Here is a tiny trained network, its code and every weight. The questions are about switching its units off for an input and a class, where a switched-off unit gives its printed mean instead of its output.

import numpy as np


def w(rows, s, z=0):
    codes = np.array(rows[::2]) - 128.0
    scale = np.full(codes.shape[1], s)
    scale[-1] = z or s
    return codes * scale


def f(y):
    return np.maximum(y, 0)


def log_softmax(a):
    a = a - a.max(-1, keepdims=True)
    return a - np.log(np.exp(a).sum(-1, keepdims=True))


def net(x, mask):
    res = np.array(x, float).reshape(1, 3) / 4 @ E
    y = f(res @ A[0][:, :-1].T + A[0][:, -1])
    res = res + np.where(mask, y, B[0][:, -1]) @ B[0][:, :-1]
    return log_softmax(res[-1] @ U[:, :-1].T + U[:, -1])


A, B = {}, {}
E = w([
[155,22,109,107,168],'x0',
[147,163,168,226,217],'x1',
[195,107,247,196,63],'x2',
],0.013)
A[0] = w([
[160,93,182,146,57,90],'neuron 1',
[116,66,138,99,140,119],'neuron 2',
[128,153,58,99,159,85],'neuron 3',
[113,225,143,99,82,115],'neuron 4',
[88,149,87,92,183,105],'neuron 5',
[123,123,136,128,112,246],'neuron 6',
[190,52,110,108,163,115],'neuron 7',
[130,134,176,148,164,88],'neuron 8',
[104,94,140,91,123,94],'neuron 9',
[131,95,103,64,5,107],'neuron 10',
[140,47,104,131,147,84],'neuron 11',
[116,119,94,108,125,151],'neuron 12',
[126,46,156,104,153,92],'neuron 13',
[150,141,130,185,207,106],'neuron 14',
[128,241,129,116,73,86],'neuron 15',
],0.015,0.013)
B[0] = w([
[111,129,145,71,62,216],'neuron 1',
[129,120,106,147,122,171],'neuron 2',
[121,120,155,90,91,192],'neuron 3',
[117,105,99,165,121,198],'neuron 4',
[136,129,158,100,96,204],'neuron 5',
[254,121,112,152,162,221],'neuron 6',
[112,135,93,158,119,192],'neuron 7',
[87,133,133,90,131,164],'neuron 8',
[105,129,133,142,135,154],'neuron 9',
[89,158,163,111,186,252],'neuron 10',
[102,113,102,142,119,171],'neuron 11',
[162,133,130,149,120,179],'neuron 12',
[101,110,111,162,112,174],'neuron 13',
[89,144,142,120,163,199],'neuron 14',
[82,106,85,159,117,194],'neuron 15',
],0.038,0.017)
U = w([
[79,91,76,177,83,33],'0',
[57,173,197,99,208,208],'1',
[129,117,192,72,6,47],'2',
[217,123,131,140,141,254],'3',
],0.012,0.0033)

Each question gives the input, the list of numbers given to net, and the class t.
The units are the neurons (one row each of A and B). Each row of codes is followed by its name. A weight is (code - 128) times the scale printed after its matrix; where a second scale follows, it is the last column's (A, B and U).
mask holds one flag per neuron, in row order. A switched-off neuron (its flag False) gives its mean, the last column of its row in B, instead of its output. The means were averaged over made-up inputs and are rounded, as every weight is.
A unit's drop is (log p(t) with every unit on - log p(t) with that unit switched off) / (log p(t) with every unit on - log p(t) with every unit switched off).
The circuit of an input: a set's keep is (log p(t) with only the set's units on - log p(t) with every unit switched off) / (log p(t) with every unit on - log p(t) with every unit switched off). Starting from the 12 units with the biggest drops (on a tie, the unit counted first), units are removed one at a time, each time the one whose removal leaves the highest keep (on an exact tie, the one counted first), for as long as the keep stays at least 0.8.
units of the circuit, in order: the units of the circuit, biggest drop first
most important unit: the unit with the biggest drop
top k neurons: the k neurons with the biggest drops, biggest first
drop when u is switched off: that unit's drop, to one decimal
input [-2,2,-4], class 2: units of the circuit, in order => (neuron 10; neuron 5)
input [3,-3,2], class 3: most important unit => neuron 15
input [1,-4,-5], class 2: top 3 neurons => (neuron 3; neuron 5; neuron 14)
input [-4,-1,0], class 0: top 2 neurons => (neuron 15; neuron 4)
input [4,4,6], class 2: top 2 neurons => (neuron 10; neuron 1)
input [4,-5,-5], class 1: top 4 neurons => (neuron 10; neuron 1; neuron 15; neuron 4)
input [3,-8,-8], class 1: top 2 neurons => (neuron 10; neuron 1)
input [7,4,-8], class 2: top 3 neurons => (neuron 5; neuron 3; neuron 15)
input [-7,0,-7], class 0: top 3 neurons => (neuron 15; neuron 4; neuron 1)
input [3,2,0], class 3: units of the circuit, in order => (neuron 10; neuron 15; neuron 1)
input [7,7,0], class 0: top 2 neurons => (neuron 10; neuron 7)
input [-7,-8,-8], class 1: top 3 neurons => (neuron 10; neuron 1; neuron 7)
input [-7,5,-6], class 0: top 4 neurons => (neuron 10; neuron 15; neuron 1; neuron 4)
input [2,3,-4], class 2: top 2 neurons => (neuron 10; neuron 6)
input [7,-2,6], class 0: most important unit => neuron 7
input [-8,-6,-2], class 0: drop when neuron 15 is switched off => 3.1
input [-1,1,-2], class 3: drop when neuron 10 is switched off => 0.4
input [-7,-8,5], class 1: drop when neuron 7 is switched off => 0.1
